(in the rows, 128 means zero)
Each row of numbers stands for one thing and depends on some of the facts below. Use the named rows to name the rest.

How the things are related:
trofem -γ-> steleto; rudo -γ-> modridra; fabrilak -γ-> bugeflu
fusko -γ-> gostegun; bobrar -γ-> kapin; kladon -γ-> basas
gruplo -γ-> skedruk; sovur -γ-> deklas; skerer -γ-> nures
zubol -γ-> leplal; tramal -γ-> kladon; skaplu -γ-> daples
zepa -γ-> toplil; vumo -γ-> laparu; brubrom -γ-> pligor
troplal -γ-> skagrum; britik -γ-> stabe; maril -γ-> budrem
stafo -γ-> tapam; destam -γ-> legri; supar -γ-> skugrer
bugrim -γ-> bovin; stufon -γ-> zodel; stabe -γ-> bigrotim
skugrer -γ-> troran; koduk -γ-> zefe; robrel -γ-> rame
drapal -γ-> mameflis; daples -γ-> pleter; budrem -γ-> pletres
bigrotim -γ-> bobrar; deklas -γ-> grurin; bovin -γ-> destam
zostim -γ-> bagral; kegak -γ-> plosike; tofitro -γ-> grubel
zofa -γ-> tofitro; plebrer -γ-> veplufli; dizukel -γ-> vumo
rame -γ-> dreve; nures -γ-> nabol; plomim -γ-> fluna
baple -γ-> grodri; pligor -γ-> grolil; plomo -γ-> plidris
graklos -γ-> lumas; lumas -γ-> gramemam; damoster -γ-> reva
mameflis -γ-> stobo; rugrem -γ-> veplenu; klabadin -γ-> drapal
skagrum -γ-> navar; gograr -γ-> tidrim; bugeflu -γ-> gustulur
vesti -γ-> didra; grebudo -γ-> nafo; skedruk -γ-> zofa
subu -γ-> patridros; budru -γ-> skerer; navar -γ-> gilor
pleter -γ-> plusos; vegra -γ-> plometror; bagral -γ-> rifibrom
toplil -γ-> maril; baskal -γ-> drame; bimezok -γ-> stafo
steleto -γ-> koduk; stidro -γ-> vezom; tapam -γ-> sases
leplal -γ-> plebrer; reva -γ-> baskal; pluror -γ-> zubol
zepem -γ-> skiman; nabol -γ-> lapen; kulom -γ-> buto
statru -γ-> damoster; kubinu -γ-> vilol; mota -γ-> skota
gredrir -γ-> troplal; stafudol -γ-> bimezok; didra -γ-> fabrilak
plepluk -γ-> rarupli; stobo -γ-> graklos; drame -γ-> trofem
tuzis -γ-> skaplu; veplufli -γ-> mota; grurin -γ-> gedrol
ridrim -γ-> bugrim; plosike -γ-> baple; grubron -γ-> zadu
ruklis -γ-> trubibru; kapin -γ-> ganas; fluna -γ-> vumu
sipo -γ-> kulom; misku -γ-> musten; lapen -γ-> kegak
rifibrom -γ-> kubinu; floten -γ-> brubuk; vezom -γ-> drolo
zadu -γ-> skasavus; buto -γ-> brubrom; basas -γ-> subu
mizol -γ-> rudo; galir -γ-> britik; vumu -γ-> grebudo
tidrim -γ-> moskim; pletres -γ-> luklel; drolo -γ-> vegra
bagri -γ-> fletegrem; plometror -γ-> flenosek; trubibru -γ-> sipo
dreve -γ-> misku; laparu -γ-> libun; truzafik -γ-> plomim
bremor -γ-> breze; plidris -γ-> bagri; skiman -ε-> 626
rudo -ε-> 312; fabrilak -ε-> 312; fusko -ε-> 518
bobrar -ε-> 518; kladon -ε-> 518; sovur -ε-> 709
grubel -ε-> 333; skerer -ε-> 333; zubol -ε-> 508
tramal -ε-> 333; skaplu -ε-> 333; zepa -ε-> 200
vumo -ε-> 643; grodri -ε-> 200; troplal -ε-> 508
britik -ε-> 709; maril -ε-> 561; serem -ε-> 626
stafo -ε-> 518; destam -ε-> 518; supar -ε-> 626
neskos -ε-> 626; stufon -ε-> 626; stabe -ε-> 643
skugrer -ε-> 200; koduk -ε-> 312; drapal -ε-> 333
budrem -ε-> 643; deklas -ε-> 200; bovin -ε-> 333
zostim -ε-> 561; kegak -ε-> 709; patridros -ε-> 561
dizukel -ε-> 508; plomim -ε-> 709; baple -ε-> 643
plomo -ε-> 312; fletegrem -ε-> 626; mameflis -ε-> 626
rugrem -ε-> 626; klabadin -ε-> 200; gograr -ε-> 709
bugeflu -ε-> 333; vesti -ε-> 626; sases -ε-> 312
skedruk -ε-> 709; subu -ε-> 709; skota -ε-> 626
nafo -ε-> 626; gilor -ε-> 200; gustulur -ε-> 643
zodel -ε-> 312; navar -ε-> 626; bagral -ε-> 333
toplil -ε-> 518; bimezok -ε-> 626; ganas -ε-> 312
leplal -ε-> 200; pluror -ε-> 312; zepem -ε-> 312
gostegun -ε-> 312; nabol -ε-> 312; kulom -ε-> 312
kubinu -ε-> 200; mota -ε-> 561; gredrir -ε-> 312
stafudol -ε-> 508; didra -ε-> 200; plepluk -ε-> 508
stobo -ε-> 709; vilol -ε-> 709; troran -ε-> 561
grurin -ε-> 333; ridrim -ε-> 200; plosike -ε-> 626
grubron -ε-> 312; ruklis -ε-> 626; fluna -ε-> 312
sipo -ε-> 643; modridra -ε-> 626; brubuk -ε-> 561
rifibrom -ε-> 312; floten -ε-> 643; zadu -ε-> 200
buto -ε-> 200; mizol -ε-> 333; vumu -ε-> 561
tidrim -ε-> 333; gedrol -ε-> 312; kiskol -ε-> 626
bagri -ε-> 333; dreve -ε-> 200; laparu -ε-> 200
truzafik -ε-> 518; bremor -ε-> 200; skiman -Λ-> vegra
trofem -Λ-> gebafla; rudo -Λ-> vezom; fabrilak -Λ-> robrel
fusko -Λ-> bigrotim; bobrar -Λ-> grasku; kladon -Λ-> damoster
gruplo -Λ-> bruvo; sovur -Λ-> plometror; grubel -Λ-> bruvo
skerer -Λ-> moskim; zubol -Λ-> zefe; tramal -Λ-> damoster
skaplu -Λ-> zupu; zepa -Λ-> graklos; vumo -Λ-> tuzis
grodri -Λ-> moskim; brubrom -Λ-> lumas; troplal -Λ-> galir
grolil -Λ-> lumas; britik -Λ-> grasku; maril -Λ-> graklos
serem -Λ-> musten; stafo -Λ-> puvim; destam -Λ-> plusos
supar -Λ-> daples; neskos -Λ-> gruplo; bugrim -Λ-> plusos
stufon -Λ-> kapin; zefe -Λ-> gebafla; stabe -Λ-> grasku
skugrer -Λ-> daples; koduk -Λ-> gebafla; robrel -Λ-> lugravi
drapal -Λ-> rasi; daples -Λ-> zupu; budrem -Λ-> graklos
bigrotim -Λ-> grasku; deklas -Λ-> plometror; plusos -Λ-> zupu
bovin -Λ-> plusos; zostim -Λ-> steleto; kegak -Λ-> moskim
patridros -Λ-> damoster; moskim -Λ-> teplen; tofitro -Λ-> bruvo
zofa -Λ-> bruvo; plebrer -Λ-> zefe; dizukel -Λ-> tuzis
rame -Λ-> lugravi; nures -Λ-> moskim; plomim -Λ-> reva
baple -Λ-> moskim; pligor -Λ-> lumas; plomo -Λ-> drame
graklos -Λ-> rasi; lumas -Λ-> rasi; fletegrem -Λ-> drame
damoster -Λ-> gebafla; mameflis -Λ-> rasi; rugrem -Λ-> zofa
klabadin -Λ-> rasi; skagrum -Λ-> galir; flenosek -Λ-> pedil
gograr -Λ-> teplen; bugeflu -Λ-> robrel; vesti -Λ-> robrel
grebudo -Λ-> reva; sases -Λ-> puvim; skedruk -Λ-> bruvo
subu -Λ-> damoster; skota -Λ-> zefe; nafo -Λ-> reva
budru -Λ-> moskim; gilor -Λ-> galir; gustulur -Λ-> robrel
zodel -Λ-> kapin; navar -Λ-> galir; pleter -Λ-> zupu
vegra -Λ-> pedil; bagral -Λ-> steleto; toplil -Λ-> graklos
baskal -Λ-> gebafla; bimezok -Λ-> puvim; ganas -Λ-> grasku
steleto -Λ-> gebafla; stidro -Λ-> pedil; mutral -Λ-> kloza
tapam -Λ-> puvim; leplal -Λ-> zefe; reva -Λ-> gebafla
pluror -Λ-> zefe; zepem -Λ-> vegra; gostegun -Λ-> bigrotim
nabol -Λ-> moskim; kulom -Λ-> lumas; statru -Λ-> gebafla
kubinu -Λ-> steleto; breze -Λ-> trofem; mota -Λ-> zefe
skasavus -Λ-> baskal; musten -Λ-> lugravi; gredrir -Λ-> galir
stafudol -Λ-> puvim; libun -Λ-> tuzis; didra -Λ-> robrel
plepluk -Λ-> gramemam; luklel -Λ-> graklos; stobo -Λ-> rasi
vilol -Λ-> steleto; drame -Λ-> gebafla; tuzis -Λ-> zupu
veplufli -Λ-> zefe; troran -Λ-> daples; grurin -Λ-> plometror
ridrim -Λ-> plusos; plosike -Λ-> moskim; grubron -Λ-> baskal
legri -Λ-> plusos; ruklis -Λ-> lumas; kapin -Λ-> grasku
fluna -Λ-> reva; sipo -Λ-> lumas; modridra -Λ-> vezom
misku -Λ-> lugravi; brubuk -Λ-> tofitro; lapen -Λ-> moskim
rifibrom -Λ-> steleto; floten -Λ-> tofitro; vezom -Λ-> pedil
zadu -Λ-> baskal; rarupli -Λ-> gramemam; buto -Λ-> lumas
basas -Λ-> damoster; mizol -Λ-> vezom; galir -Λ-> grasku
vumu -Λ-> reva; tidrim -Λ-> teplen; veplenu -Λ-> zofa
gramemam -Λ-> rasi; pletres -Λ-> graklos; gedrol -Λ-> plometror
drolo -Λ-> pedil; kiskol -Λ-> mutral; bagri -Λ-> drame
plometror -Λ-> pedil; trubibru -Λ-> lumas; dreve -Λ-> lugravi
laparu -Λ-> tuzis; truzafik -Λ-> reva; bremor -Λ-> trofem
plidris -Λ-> drame

Some rows with their names:
graklos: [103  79 121 166 123 128 197 101 117 153  96 133 119 145 105 156 129 129
  53 150 181 110 116 117 154 116 145 151 165 146 133 137 137 123 155 123
  95  62 136 105 132  82 126 135 144 113 179 121  73]
zepa: [119  95 107 195 108  92 196 109  82 156 115 124 119 129 137 143 147 175
 122 151 147 143 162 121 192  73 154 160 159 155 128 144 132 108 127 148
  93 128 140 114 128  91 114 114 177  73 155 158  98]
maril: [103  91 101 154 125 115 204 104 107 165  94 116 125 142 113 154 128 166
 100 166 151 130 144 126 175 100 115 149 177 140 138 149 129 119 130 130
  80  99 143 109 122  94 110 114 180  91 183 126  92]
grasku: [ 94  92 135 189 115 100 177 100 139 145 122 130 114 157  99 155 140 109
  95 185 181  88 126  96 121 119 157 136 156 125 138 141 142 121 182 148
 107 103 133 103 126 101 133 170 170 121 128  96  70]
britik: [ 79 111  98 192 116  78 160  96 122 158 119 119 102 142 115 150 158 149
 138 169 155 131 155 102 152  87 162 139 188 124 129 127 132 135 180 165
 106 155 130  98 125 121 123 160 195  87 140 117  91]
destam: [ 89  98  89 173  71 153 160 133 146 164 139 126 139 149 111 152 139 134
  68 178 145 124 140 103 171  48 118 115 141 127 143 109 135 179 169 157
 118 132 149 100 133 115 103 125 188 114 138 117  86]
mutral: [ 94  75 147 182  97 114 194 106 140 138 127 133 122 153 110 149 129 117
  72 172 173  89 117 102 140 115 150 139 136 126 141 147 134 130 181 135
 115  94 129 115 135 101 125 162 162 110 133 106  83]
brubuk: [ 73  84  74 149 116 135 180 113 153 155 125 122 148 145 116 151 118 143
  98 183 167  94 127 115 146  84 119 135 154 137 139 121 126 129 171 146
  92 120 152 103 114 124 105 138 178 118 170 106 112]
deklas: [ 59  77  87 175  62  95 199 110 105 157 140 119 119 143 149 137 132 175
 117 159 158  97 164  99 163  60 133 150 113 161 121  92 101 100 180 156
 111 174 135 116 135 113  99 162 179  87 145 145 126]
nabol: [120  77 101 169 111  89 196 118 175 159 139 102 156 131 143 124 105 158
 119 143 147 110 151 136 178  68 182 154 144 132 139 157 103 133 221 184
 122 115 141  89 122 143 124 115 177  92 154 102 148]
tramal: [ 72 107 116 199  89  96 193 108 144 150 125 125 115 110 112 148 160 164
 143 145 150 144 132 123 156 100 131 126 165  87 150 155  99 110 149 113
 126 145 113 121 125 145 109 136 184  72 155 113 142]
leplal: [ 91  88  94 218  78 103 177 119 139 146 145 161 150 105 135 150 160 155
 136 158 162 129 147 119 155  63 144 116 153 133 130 133 106 103 147 137
 117 156 127 121 121 140  98 123 142  70 150 145 142]
flenosek: [ 55  64  91 156  85 130 198 107 139 155 116 127 127 155 114 151 116 129
  49 158 187  69 112  95 129 102 129 142 127 149 129  94 118 121 197 133
 109 105 131 104 133 101 109 175 154 127 165 111  95]
trofem: [ 82  76 122 196  87 120 190 111 158 149 120 158 133 128  97 161 143 112
  75 145 191 101 108 114 133 118 138 116 149 115 138 138 121 114 170 117
 122 103 123 115 126 122 115 143 130 109 158 110 111]
laparu: [102  98  78 194  70 151 159 138 128 148 161 127 142 141 137 139 144 141
  92 184 150 120 153 105 180  26 139 125 125 141 140 106 137 165 151 161
 123 158 152 111 127 118 106 122 188 107 150 133  89]
bagral: [ 69 109 107 195  93 108 188 110 150 146 122 127 123 109 115 146 155 168
 131 150 156 133 126 117 148  93 130 120 167  91 146 148 101 108 149 114
 122 137 112 116 123 146 109 136 177  82 158 108 142]
musten: [ 82  71  96 173 103 135 186 109 152 150 118 137 131 150 106 153 122 116
  60 170 192  80 107 107 132 100 148 136 146 141 137 114 131 136 188 138
 113  89 139 106 126 108 119 158 150 130 177 107  85]
vegra: [ 60  62 117 168  78 113 211 101 132 160 114 127 111 159 121 148 116 125
  63 150 183  78 121 100 140 114 122 142 115 140 133 103 110 117 195 130
 113 118 122 111 138 105 115 179 160 115 158 108  96]

Which thing is each row?
No name comes twice in this set of rows, the named rows included.
[ 71  98 109 196  86  91 169 110 147 148 121 154 127 105 112 159 160 158
 124 152 156 147 136 112 158  89 140 121 168 115 133 140 105 120 161 120
 121 147 109 118 129 137  98 137 159  72 144 137 128]	plomim
[ 69  67 143 170  80 111 209 101 133 147 127 123 117 155 114 145 117 126
  75 168 171  77 121  91 133 118 132 146 123 132 136 123 121 114 191 136
 115 108 121 117 142  91 114 176 171 112 127 112  89]	pedil
[ 88  72 108 187  85  93 195 104 156 151 132 160 148 103 105 161 141 132
 141 173 157 134 159 129 166  88 111 123 162 112 141 154 121 120 156 132
  88 165 122 138 111 142 100 126 132  60 162 117 133]	zubol
[ 86 101  87 178 123  99 157 105 137 166 122 125 120 148 115 158 145 136
 110 177 171 108 149 103 139  82 150 126 182 141 119 113 128 124 181 171
 101 136 144  86 115 121 113 147 185 106 151 110  91]	bobrar
[ 97  94  92 180 127  75 170  95 137 160 122 120 125 144 112 157 142 114
 161 205 166 108 186 110 151  89 143 140 183 127 134 133 153 131 177 176
  70 177 145 108 100 121 125 151 179  79 161  87  73]	troplal
[ 75 112  93 180  81 134 179 120 131 150 134  95 113 142 118 135 144 163
 111 169 136 134 138 110 171  69 132 140 142  99 154 134 123 158 161 136
 124 142 132 110 130 129 117 138 222  99 157 104  93]	skaplu
[ 89  91  99 185 121 112 172 100 143 151 113 129 117 159 111 161 142 102
  80 179 197  82 120 101 119 112 159 132 167 130 134 121 147 128 190 159
  97 105 140  90 116 110 132 160 165 128 162  85  71]	kapin
[ 61  97  73 165 112 122 179 109 144 142 123  99 122 139 128 136 130 170
 107 171 158 109 126 105 148  74 141 142 152 125 143 117 114 132 181 141
 112 126 138  98 122 127 113 143 205 113 183 110 112]	bugeflu
[ 73 110  91 175  79 155 171 130 141 147 142  92 122 142 116 134 143 151
  94 178 135 130 133 102 170  59 128 128 140 104 156 124 131 173 160 141
 122 141 135 106 132 132 115 131 221 110 160  97  88]	bovin
[ 94  76 150 193  84 112 192 109 153 136 129 159 136 126 100 163 138 115
  83 168 176  99 110 112 129 117 139 124 148 113 140 150 123 118 170 114
 119  94 116 120 131 111 113 148 139 108 125 110 101]	gebafla
[ 81  94  82 165 127 111 182 110 150 147 130  95 123 137 123 126 120 177
 116 160 152 115 122 131 161  78 161 148 150 113 141 131 106 135 194 148
 120 115 132 109 114 142 118 133 204 104 158 111 132]	tidrim
[ 61 103  80 186  97 122 178 116 160 137 125 129 142 105 117 150 151 167
 119 163 166 130 116 113 140  77 128 119 169 104 144 132 101 113 150 111
 118 127 127 113 121 147 103 127 172  94 180 115 141]	bagri

Now the same things, written a new way:
Some things and their rows:
gustulur: [133 147 186 164 128 181  91  95 130 107 173  95 163 184 151 186 127  88
 150  95 138  85 102 130 117 149 100 142  58 138 152 133]
zadu: [124 123 117 120 106 111 152 141 168 143  92 123 139  95 107 106 164 138
 138 161 124 126 144 110 163 110 129 151 156 112 122 138]
zubol: [ 86 153  99 141  90 122 126 144 162 139 110 127 141 120  91 118 167 131
 133 163 116 131 139 140 194 119 105 175 119  96 147 165]
sipo: [154 164 175 174 112 135  98 122 149  95 158 127 159 181 149 167 118  41
  91  93 158 102 103 112 116 168  99 146  24 137 123 124]
sases: [ 83 125 140 159 119 152  84 153 100 111 127 132 135 168 109 154 120 151
 121 120 130 118 132 134 149 123  90 180 106 115 166 117]
galir: [157 155 105 110 174 117 175 144 106 131 178 136  97 109 148 135 106 126
 124  98 100 150  89 147  88 136 156  69 157 103 132 133]
troplal: [ 88 124  96 176 128 142 131 136 140 117 146 135 143 113 101 111 158 142
 115 148 124 148 141 135 194 144  93 173 130 120 142 147]
gredrir: [ 94 127 133 166 129 114 132 164 117  94 136 138 153 141 116 174 133 148
 120 129 114 148  98 125 172 139  87 169 102 101 173 123]
tuzis: [151 158 119 120 174 125 185 157 100 128 193 134  90 120 146 133 120 129
 126  93 130 145  83 139  93 137 162  62 165  81 143 132]
graklos: [160 155 112 111 149 131  89 156  94 148 142 129  47 144 129 109  77  68
  62 102 144 132 118 111  30 118 144  87 110 107  87 120]
rarupli: [147 108 163 144 137 105 141 142 134 125 127 130 148 107 118 140 127  89
  98 136 142 120 128 101 121 130 128 111 106 142  97  98]
skedruk: [149 109 120 143 152 142 155 126 162 146 116 126 150 102 118 109 150 112
 140 145 125 152 153 102 156 118 119 135 151 134 100 117]
gruplo: [164 165  98 101 169 110 165 141 110 141 166 131  92 106 145 130 101 107
 120 111  89 155  91 148  77 129 155  66 142  98 130 135]
dreve: [127 113 104 138 125 125 132 122 146 121 103 140 136 124 131  89 136 148
 118 130 141 143 157 118 152 128 124 164 159 151 116 117]
patridros: [131 135 123 114 108 160 120  93 168 160  92  91 125 148 130 112 172 130
 158 135 143 114 148 100 128 108 124 161 137 130 125 151]
plebrer: [131 122 163 108 102 120 128 117 146 147  97 132 152 146 119 138 134 131
 173 134 148  99 118 121 134  96 152 128 122 130 112 118]
tramal: [103 131 128 115 105  81 147 162 141 129  91 129 137 117 107 156 145 156
 136 154 113 141 117 118 168 104 116 149 119  97 156 126]
stabe: [145 160 181 175 119 159 120 108 148  86 178 124 183 181 158 174 126  87
 149  84 138  88 103 139 142 171 108 138  63 138 150 134]

Which thing is each row?
No name comes twice in this set of rows, the named rows included.
[154 105  96 133 158 122 155 104 160 145  98 116 155 102 128 129 140 123
 148 148  88 178 144 104 158 120 102 149 133 161 105 120]	gograr
[150 120 113 150 138 148 154 106 175 129 124 111 150 105 137 108 165 110
 128 133 122 133 138 103 137 143 115 149 144 130 111 142]	brubuk
[119  97 177 139 147 154 122 119 106 129 151 111 136 156 127 139 134 154
 150 110 177 106 129 111 139 116 141 118 144 147 127  97]	legri
[144 102 165 140 135 122 147 126 140 127 135 130 160 105 125 139 125 118
 135 134 119 116 126 120 146 125 131 110 127 143 114 101]	veplenu
[ 88 119 132 170 123 153  94 149 107 103 120 160 154 164 116 150 116 145
 130 115 130 123 107 142 151 124  95 180 107 112 153 118]	gedrol
[158 204 117  64  99 104 142 143 147 160 127 139  96 136 139 107 106 108
 154 113 104 100 126 162  86 104 193  75 143  84 138 149]	reva
[ 84 125  89 166 137 125 153 145 126 107 151 124 134 132 107 130 170 155
 115 133 142 174 110 122 206 141  90 166 130 111 156 153]	dizukel
[140 102 163 137 132 130  97 125 113 137 117 110 124 147 119 139 116 108
  98 126 168 119 136  90 105 113 117 126 103 159  94  93]	pletres
[155 148 118  89 149 146  79 145  64 138 134 138  55 141 143 114  94  75
  86 121 135 148 153 132  25 145 157  63 109 107 118 131]	gramemam
[139 134 113 118 102 149 128  96 178 149  86 113 144 144 133 105 168 120
 164 135 144 121 131 108 134 114 133 162 139 127 110 158]	vumu
[119 125 103 105 115  91 161 133 156 141  88 114 126 108 112 125 164 149
 135 152 118 154 130 102 160 109 121 152 143 118 133 139]	bremor
[156 124 108 150 125 134 124 116 176 119 108 121 126 137 145  92 146  85
  84 118 160 142 151  84 121 153 114 165 116 149  86 133]	maril
[141 181 130  41 112 139 108 133  99 163 118 123  79 143 137 126 126 117
 171 140 112 111 146 159  66 112 187  60 134  82 157 156]	steleto
[133 152 132 119 176 174 135 143  84 137 198 125  77 151 144 111 109 141
 141  82 158 116 105 147  79 116 171  70 179  94 141 126]	plusos

The same things again, as new rows of numbers:
Some rows with their names:
nabol: [162 128 151 124  84 158 139 145 136  56 134 141 131  97 143]
vesti: [170  62 156 159 115 152 135 159 117 111 125 136 156 138 132]
vumo: [153 133 127 130  75 121 194 161  90 113 123 130 113 108 132]
skota: [208  82 144 193 118 189 145 152 107  95 146 112 139 131 139]
skugrer: [166  98 136 156 126 134 152 167  77 120  95 110 163 104 116]
troran: [168 129 129 138 110 148 157 147  91 110 104 128 148 123 140]
sovur: [165  73 144 130  79 160 145 172  88 109 123 146 160 135 162]
rame: [161 122 161 143  80 150 147 200 109 107 114 127 136 149 152]
lugravi: [160 123 155 151  83 164 156 198 115 101 102 128 132 145 156]
rudo: [158 100 151 136  62 146 158 141  97  82 121 152 145 128 180]
serem: [174  65 148 171 118 170 143 161 121 103 116 135 149 135 134]
veplufli: [181 116 131 153  87 183 157 162  93 102 149 106 125 127 153]
grodri: [214 107 142 157 114 180 145 181 119  63  96  90 159  68 113]
plosike: [208  82 147 162 117 183 131 166 148  68 129 133 151 103 111]
stobo: [176  89 139 139  82 178 135 158  93  93 109 121 119 145 125]
pedil: [167 105 155 150  62 169 165 200 103 100 103 142 151 143 174]
tapam: [177 127 155 149  81 157 151 199 111  98 110 122 131 146 152]
zostim: [150 115 155 141 104 166 148 149  81 111 141  97 152 125 157]

Name these rows:
No name comes twice in this set of rows, the named rows included.
[185 125 111 145  98 154 162 158  99 115 111 140 128 122 133]	legri
[159 129 161 138  88 171 147 205 130  88 117 129 136 127 140]	teplen
[163 136 168 122  87 165 135 206 141  78 129 131 148 115 124]	moskim
[178  96 150 172 119 167 152 169  73 104 125  76 160 102 136]	kubinu
[151 111 145 140  88 165 151 164  89 118 159 109 135 131 154]	statru
[197 115 151 156  61 166 162 201 101  88 103 134 144 143 168]	flenosek
[157  93 146 121  98 163 130 172 114  99 135 133 144 121 135]	gograr
[191  77 139 153 127 145 146 167 104 103  82  67 138 104 151]	gilor
[159 105 149 133  81 167 142 141  83  90  95 102 135 138 126]	maril
[162  87 141 123  66 155 161 169  91 110 124 135 155 131 160]	stidro

